Here is a tiny trained network, its code and every weight. The questions are about switching its units off for an input and a class, where a switched-off unit gives its printed mean instead of its output.

import numpy as np


def w(rows, s, z=0):
    codes = np.array(rows[::2]) - 128.0
    scale = np.full(codes.shape[1], s)
    scale[-1] = z or s
    return codes * scale


def f(y):
    return y / 2 * (1 + np.tanh(0.7978845608 * (y + 0.044715 * y**3)))


def log_softmax(a):
    a = a - a.max(-1, keepdims=True)
    return a - np.log(np.exp(a).sum(-1, keepdims=True))


def net(x, mask):
    res = np.array(x, float).reshape(1, 5) / 4 @ E
    y = f(res @ A[0][:, :-1].T + A[0][:, -1])
    res = res + np.where(mask, y, B[0][:, -1]) @ B[0][:, :-1]
    return log_softmax(res[-1] @ U[:, :-1].T + U[:, -1])


A, B = {}, {}
E = w([
[195,179,137,150,145,11],'x0',
[88,155,82,60,58,81],'x1',
[127,210,206,75,149,159],'x2',
[96,101,92,74,247,98],'x3',
[103,216,65,181,152,157],'x4',
],0.013)
A[0] = w([
[153,135,173,218,73,163,114],'neuron 0',
[94,153,103,81,43,92,56],'neuron 1',
[176,139,151,135,32,132,64],'neuron 2',
[105,204,156,114,149,158,79],'neuron 3',
[99,109,146,126,93,194,68],'neuron 4',
[171,58,219,82,84,96,84],'neuron 5',
[69,141,87,56,132,90,78],'neuron 6',
[104,173,51,171,151,147,48],'neuron 7',
[132,183,201,99,135,159,31],'neuron 8',
[113,151,90,119,170,133,63],'neuron 9',
[111,106,119,125,119,169,68],'neuron 10',
[114,121,117,121,200,120,64],'neuron 11',
[218,180,145,152,135,2,7],'neuron 12',
[120,97,116,81,196,95,87],'neuron 13',
[191,90,188,213,202,178,12],'neuron 14',
[119,134,113,98,110,119,59],'neuron 15',
[153,58,174,80,105,127,6],'neuron 16',
[151,60,80,176,116,120,45],'neuron 17',
[146,155,138,143,50,129,48],'neuron 18',
[121,223,98,163,134,172,73],'neuron 19',
[90,105,142,118,171,106,58],'neuron 20',
[101,99,118,122,120,181,33],'neuron 21',
[130,160,177,117,123,142,70],'neuron 22',
[45,94,122,95,120,204,97],'neuron 23',
[92,185,111,195,109,133,101],'neuron 24',
[140,147,217,61,135,144,114],'neuron 25',
[119,56,65,207,93,102,65],'neuron 26',
],0.016,0.013)
B[0] = w([
[110,128,124,97,232,178,229],'neuron 0',
[206,207,96,119,95,199,191],'neuron 1',
[103,114,151,101,207,173,206],'neuron 2',
[97,123,103,90,109,80,187],'neuron 3',
[107,151,181,175,144,117,179],'neuron 4',
[172,33,89,159,110,117,228],'neuron 5',
[171,163,134,114,125,186,190],'neuron 6',
[171,49,164,117,108,103,187],'neuron 7',
[96,157,102,66,105,64,181],'neuron 8',
[138,83,180,101,149,130,159],'neuron 9',
[109,139,167,153,116,121,151],'neuron 10',
[114,122,150,94,172,182,178],'neuron 11',
[54,159,205,221,98,122,250],'neuron 12',
[111,103,146,107,206,172,200],'neuron 13',
[212,214,115,119,54,196,218],'neuron 14',
[171,134,248,100,93,131,133],'neuron 15',
[176,55,146,136,105,100,172],'neuron 16',
[97,167,123,65,98,59,188],'neuron 17',
[123,124,169,91,198,169,180],'neuron 18',
[165,44,113,139,101,105,204],'neuron 19',
[120,101,173,97,156,160,153],'neuron 20',
[98,141,201,151,106,120,156],'neuron 21',
[108,143,121,95,117,105,156],'neuron 22',
[92,161,173,212,124,106,224],'neuron 23',
[166,50,128,138,118,114,191],'neuron 24',
[95,133,82,100,106,76,212],'neuron 25',
[79,158,96,51,109,67,226],'neuron 26',
],0.015,0.017)
U = w([
[103,103,145,89,195,150,122],'0',
[71,134,167,197,99,99,104],'1',
[87,129,109,50,91,52,123],'2',
[163,32,133,129,93,94,114],'3',
[178,169,127,106,76,170,129],'4',
[85,127,6,196,164,121,254],'5',
[124,130,63,159,155,99,102],'6',
[121,127,74,153,149,102,102],'7',
],0.015,0.032)

Each question gives the input, the list of numbers given to net, and the class t.
The units are the neurons (one row each of A and B). Each row of codes is followed by its name. A weight is (code - 128) times the scale printed after its matrix; where a second scale follows, it is the last column's (A, B and U).
mask holds one flag per neuron, in row order. A switched-off neuron (its flag False) gives its mean, the last column of its row in B, instead of its output. The means were averaged over made-up inputs and are rounded, as every weight is.
A unit's drop is (log p(t) with every unit on - log p(t) with that unit switched off) / (log p(t) with every unit on - log p(t) with every unit switched off).
The circuit of an input: a set's keep is (log p(t) with only the set's units on - log p(t) with every unit switched off) / (log p(t) with every unit on - log p(t) with every unit switched off). Starting from the 12 units with the biggest drops (on a tie, the unit counted first), units are removed one at a time, each time the one whose removal leaves the highest keep (on an exact tie, the one counted first), for as long as the keep stays at least 0.8.
units of the circuit, in order: the units of the circuit, biggest drop first
top k neurons: the k neurons with the biggest drops, biggest first
drop of u: that unit's drop, to one decimal
input [2,-8,-2,1,-2], class 4: units of the circuit, in order	(neuron 14)
input [-4,-8,-4,-1,-7], class 4: top 2 neurons	(neuron 14; neuron 19)
input [6,0,-7,3,-2], class 2: top 4 neurons	(neuron 26; neuron 17; neuron 23; neuron 4)
input [-6,-5,-4,3,8], class 3: top 2 neurons	(neuron 7; neuron 12)
input [5,7,-4,-8,-6], class 0: top 2 neurons	(neuron 2; neuron 18)
input [8,3,-6,8,7], class 0: top 3 neurons	(neuron 13; neuron 11; neuron 23)
input [-3,-6,6,-4,6], class 2: top 3 neurons	(neuron 8; neuron 3; neuron 5)
input [-8,8,1,-4,6], class 1: top 3 neurons	(neuron 23; neuron 4; neuron 14)
input [-3,3,2,-6,8], class 3: top 2 neurons	(neuron 19; neuron 24)
input [-3,5,3,-3,3], class 4: top 2 neurons	(neuron 1; neuron 12)
input [7,4,0,-7,0], class 0: top 4 neurons	(neuron 2; neuron 18; neuron 0; neuron 23)
input [-5,1,-6,4,3], class 2: top 3 neurons	(neuron 12; neuron 26; neuron 17)
input [7,-1,1,-7,-1], class 0: top 2 neurons	(neuron 0; neuron 2)
input [-1,7,0,-7,8], class 3: units of the circuit, in order	(neuron 24)
input [-7,4,2,-4,-2], class 1: drop of neuron 23	0.1
input [4,6,-1,-6,0], class 0: drop of neuron 14	0.7
input [6,1,-1,3,-3], class 1: drop of neuron 12	0.6
